-8; 7; 3; 3; 3; -3; -2; 2; -2; -9; -4; -9; -18; -5; 8; 4; -5; -21; -2; -4; -10; 4; -4; -7; -9; -25; -2; -9; 2; -3; 1; -4; -5	Rete
-1; 6; -5; -4; -3; -8; -1; 4; 4; -10; -3; -2; 23; 10; 0; 5; -2; 24; 3; -5; -1; 3; 9; -2; 9; -7; -6; -9; -7; -8; 2; 15; 0	gop
-3; -3; -4; 3; 2; -10; -2; -3; -2; 4; 0; -8; -7; 2; 5; 2; 0; -12; -4; 3; 2; 1; -9; 0; 4; -18; -9; 4; 3; -8; 5; 11; 1	tife
-6; 1; 4; 4; 14; -9; 1; 3; -2; -5; -6; -8; -21; -10; -1; 5; -2; -26; 2; 2; -10; -6; -5; -1; -1; -3; -6; -3; 5; -4; 3; -17; -11	Rete
-2; 3; -1; 3; -5; -7; -5; 0; -1; -6; -1; -5; -5; -6; 4; 4; 0; -15; -2; -3; -7; 4; 6; -3; -9; -15; -6; 3; 7; -3; 0; 1; 0	Rete
-5; 3; -3; -2; -4; -15; -3; 3; 4; 2; 0; -7; -3; -7; 7; 4; -2; -12; -4; 2; -3; 4; 6; 6; -4; -33; -9; -3; -5; -12; 0; 13; 8	tife
-6; 6; -5; 6; -2; 11; -5; -3; 0; -17; -4; -10; 1; -11; 6; 7; -2; -7; 2; 0; -16; 2; -2; -12; -6; -22; 0; 2; 10; 0; -4; 0; -3	Rete
1; 2; 7; 6; -3; -2; -1; 5; 1; -15; -7; 2; 14; 17; 5; 3; 0; 3; -6; -1; -6; -1; 8; -5; 0; 2; -2; -7; -4; -2; 6; -1; -5	gop
-5; 3; 1; 2; 2; -4; -1; 0; 0; -8; -4; -6; -9; -6; 5; 6; -1; -15; 0; 2; -9; -5; 2; -2; -4; -14; -6; -1; 4; -4; 1; -5; -1	Rete
-4; 3; -3; 4; 6; -12; -2; 0; -3; -3; 0; -7; -8; -8; 1; 2; 0; -18; -2; -4; -10; 0; -1; -5; -4; -17; -11; -2; 6; -3; 1; 1; -10	Rete
-6; 5; -3; 4; -8; 11; -4; -2; -1; -12; -2; -7; -6; 4; 9; 5; -6; -4; 0; -3; -6; 3; -6; -10; -5; -24; 3; -3; 4; -2; -4; 12; 5	Rete
-10; 8; -8; 0; -2; 11; -4; -2; 1; -12; -1; -11; -7; -8; 4; 6; -6; 1; 9; -4; -10; 3; -9; -9; -2; -32; 2; -5; 2; -2; -9; 8; 2	Rete
-10; 6; 5; 1; 9; -4; 0; 1; 3; -6; 0; -2; -7; -17; 8; -1; -4; -17; -7; 4; -11; 0; 3; -1; -10; -19; -1; -6; -5; -1; 6; -10; -6	Rete
-5; -4; -5; 3; 10; 11; -2; 2; -2; -18; -3; -3; 19; 16; 5; -1; -8; 37; 3; 7; 4; -8; -23; -11; 21; -5; 0; -9; -13; -5; 6; 12; -10	gop
-3; 1; 3; 3; 2; 6; 0; 2; 2; -15; -6; -4; 1; 1; 1; 10; -1; -9; 7; 4; -11; -7; 4; -5; 1; 4; 1; 3; 6; -5; 2; -13; 1	Rete
-8; 3; -5; 0; -4; -3; -2; -3; -1; 4; 4; -6; -10; -17; 6; 3; -4; -17; -1; 2; -5; 4; 2; 2; -8; -27; -5; 1; 1; -2; -5; 6; 7	tife
4; 1; -1; -1; -13; 0; -2; -1; 1; -3; -1; 2; 20; 5; 2; 4; 2; 7; -4; 1; -1; 5; 17; 1; -4; -3; -3; 4; -1; -2; 0; 12; 11	gop
1; -4; 1; 8; -6; -7; -5; 0; -1; -12; -5; -5; 9; 12; 13; 8; -3; -8; -9; 8; -2; -2; 4; 0; 1; -24; -10; 5; 1; -13; 10; 13; 7	tife
-2; 5; -5; 1; 9; -13; -1; 2; 0; -8; -3; -5; 6; -8; 0; 4; 0; -2; 0; -2; -6; 1; 0; -2; 2; -17; -11; -4; 0; -6; 3; 4; -8	Rete
-1; -4; 2; 2; 8; 9; 1; 4; 2; -21; -8; -3; 10; 32; -1; 9; -5; 30; 8; 2; 2; -11; -16; -5; 24; 16; -2; -10; -6; -6; 6; -2; -6	gop
-1; -5; -6; -3; -11; -3; -2; -2; 2; 2; 1; -2; 7; -6; 10; 6; 0; -1; -1; 12; 1; -1; 12; 12; -1; -20; -6; 12; -2; -12; -2; 13; 26	tife
